a = ((-37, 76, 40, 30, 208, 430, 447, -316, -23, -93), (687, -122, -272, 224, 566, 143, -505, -217, -17, -106), (119, 19, 0, 94, 196, 251, 327, -103, -17, -31), (376, 21, -54, 166, 337, 151, -179, -57, 65, 14), (109, 154, 144, 117, 139, 155, 77, 88, 148, 128), (206, 11, 3, 134, 180, 134, 215, 49, 16, 32), (191, 377, 357, 181, 109, -27, -536, 400, 450, 398))
Indices start at 0.
(0, 0) -> -37
(0, 1) -> 76
(0, 9) -> -93
(4, 5) -> 155
(0, 8) -> -23
(1, 6) -> -505
(3, 6) -> -179
(1, 5) -> 143
(2, 2) -> 0
(4, 0) -> 109
(4, 4) -> 139
(1, 0) -> 687
(0, 5) -> 430
(6, 5) -> -27
(3, 2) -> -54
(5, 3) -> 134
(3, 5) -> 151
(6, 2) -> 357
(1, 8) -> -17
(6, 8) -> 450
(1, 7) -> -217
(5, 6) -> 215
(4, 7) -> 88
(2, 3) -> 94
(2, 8) -> -17
(5, 7) -> 49
(6, 7) -> 400
(3, 7) -> -57
(3, 8) -> 65
(5, 0) -> 206
(2, 6) -> 327

arr =
array([[  2,  24,   3,  -5, -22,  -3,  60,  54],
       [ -4,  37,   1,  51,  -7, -17, -11,  83],
       [ 11, -12,  24, -18, -35,  -5,  60, -36],
       [  6,  21,  11,  46, -32,  -7,  70,  45],
       [ 11,  -6,  26,  16, -37,  -8,  59, -25],
       [ -3,  -9,   0,  -5,  15,  -4, -55, -21],
       [  8,  -8,   8, -46, -25,   9,  82, -20],
       [ -2,  20,   4, -43,  -4, -15, -21,  44],
       [ -3,  18,   0,  19,   2, -10, -23,  41],
       [ 10,   8,  20,  35, -40,  -7,  80,  10],
       [ -4,  20,  -8, -25,   5,  -3,  -7,  50],
       [ -4,  -5,  -3, -61,  16,  -3, -51, -12],
       [  5,  20,  21, -32, -32, -19,  32,  37],
       [  7,  22,  23,  -6, -37, -21,  41,  42],
       [ -3, -31, -12,  41,  29,  15, -44, -68],
       [ -6,  33, -10,   8,   4,  -6,  -6,  79]])
arr[0, 0]: 2
arr[:, 5]: [-3, -17, -5, -7, -8, -4, 9, -15, -10, -7, -3, -3, -19, -21, 15, -6]
arr[12, 2]: 21
arr[:, 4]: [-22, -7, -35, -32, -37, 15, -25, -4, 2, -40, 5, 16, -32, -37, 29, 4]
arr[10]: [-4, 20, -8, -25, 5, -3, -7, 50]
arr[13, 3]: -6
arr[:, 2]: [3, 1, 24, 11, 26, 0, 8, 4, 0, 20, -8, -3, 21, 23, -12, -10]
arr[11, 0]: -4
arr[15, 6]: -6
arr[:, 3]: [-5, 51, -18, 46, 16, -5, -46, -43, 19, 35, -25, -61, -32, -6, 41, 8]
arr[9, 2]: 20
arr[7, 0]: -2
arr[6, 6]: 82
arr[10, 4]: 5
arr[:, 1]: [24, 37, -12, 21, -6, -9, -8, 20, 18, 8, 20, -5, 20, 22, -31, 33]
arr[13, 1]: 22
arr[9, 5]: -7
arr[3, 3]: 46
arr[2, 4]: -35
arr[7, 3]: -43
arr[9, 0]: 10
arr[10, 0]: -4
arr[12]: [5, 20, 21, -32, -32, -19, 32, 37]
arr[1, 4]: -7
arr[1, 3]: 51
arr[15, 2]: -10
arr[1, 2]: 1
arr[:, 6]: [60, -11, 60, 70, 59, -55, 82, -21, -23, 80, -7, -51, 32, 41, -44, -6]
arr[8]: [-3, 18, 0, 19, 2, -10, -23, 41]
arr[3, 0]: 6
arr[11]: [-4, -5, -3, -61, 16, -3, -51, -12]
arr[14, 6]: -44
arr[7, 6]: -21
arr[15, 1]: 33
arr[14, 5]: 15
arr[1, 0]: -4
arr[1, 1]: 37
arr[6, 4]: -25

M =   4.8    0.7  -16.2    8.5   13.3   13.6   -0.7    3.4   18.4    6.6   20.3
M[0]	4.8
M[1]	0.7
M[6]	-0.7
M[5]	13.6
M[10]	20.3
M[-3]	18.4
M[7]	3.4

X =
[[ 13 -35 -37 -32   0  23  37  28 -28  11  -8  11]
 [ 22 -43 -18 -50 -32 -20  34  35 -22   9   3  29]
 [-19  22 -24  26 -25  30  -6  -9  20  27  21 -19]
 [  9 -28 -31 -22  14  23  31  23 -34  -3 -28  13]
 [ 20  -4  52 -13  10 -63 -16  -8   5 -26  -4  18]
 [ -4  13 -25  19 -38  34 -13   2  23  33  31  -8]]
Indices start at 0.
(0, 0) -> 13
(1, 7) -> 35
(3, 2) -> -31
(1, 2) -> -18
(3, 3) -> -22
(2, 9) -> 27
(0, 10) -> -8
(0, 5) -> 23
(5, 4) -> -38
(1, 6) -> 34
(3, 4) -> 14
(0, 8) -> -28
(4, 8) -> 5
(5, 0) -> -4
(5, 2) -> -25
(1, 4) -> -32
(4, 9) -> -26
(2, 2) -> -24
(5, 5) -> 34
(4, 0) -> 20
(3, 1) -> -28
(1, 10) -> 3
(1, 9) -> 9
(0, 7) -> 28
(1, 5) -> -20
(3, 8) -> -34
(0, 6) -> 37
(2, 4) -> -25
(4, 1) -> -4
(3, 0) -> 9
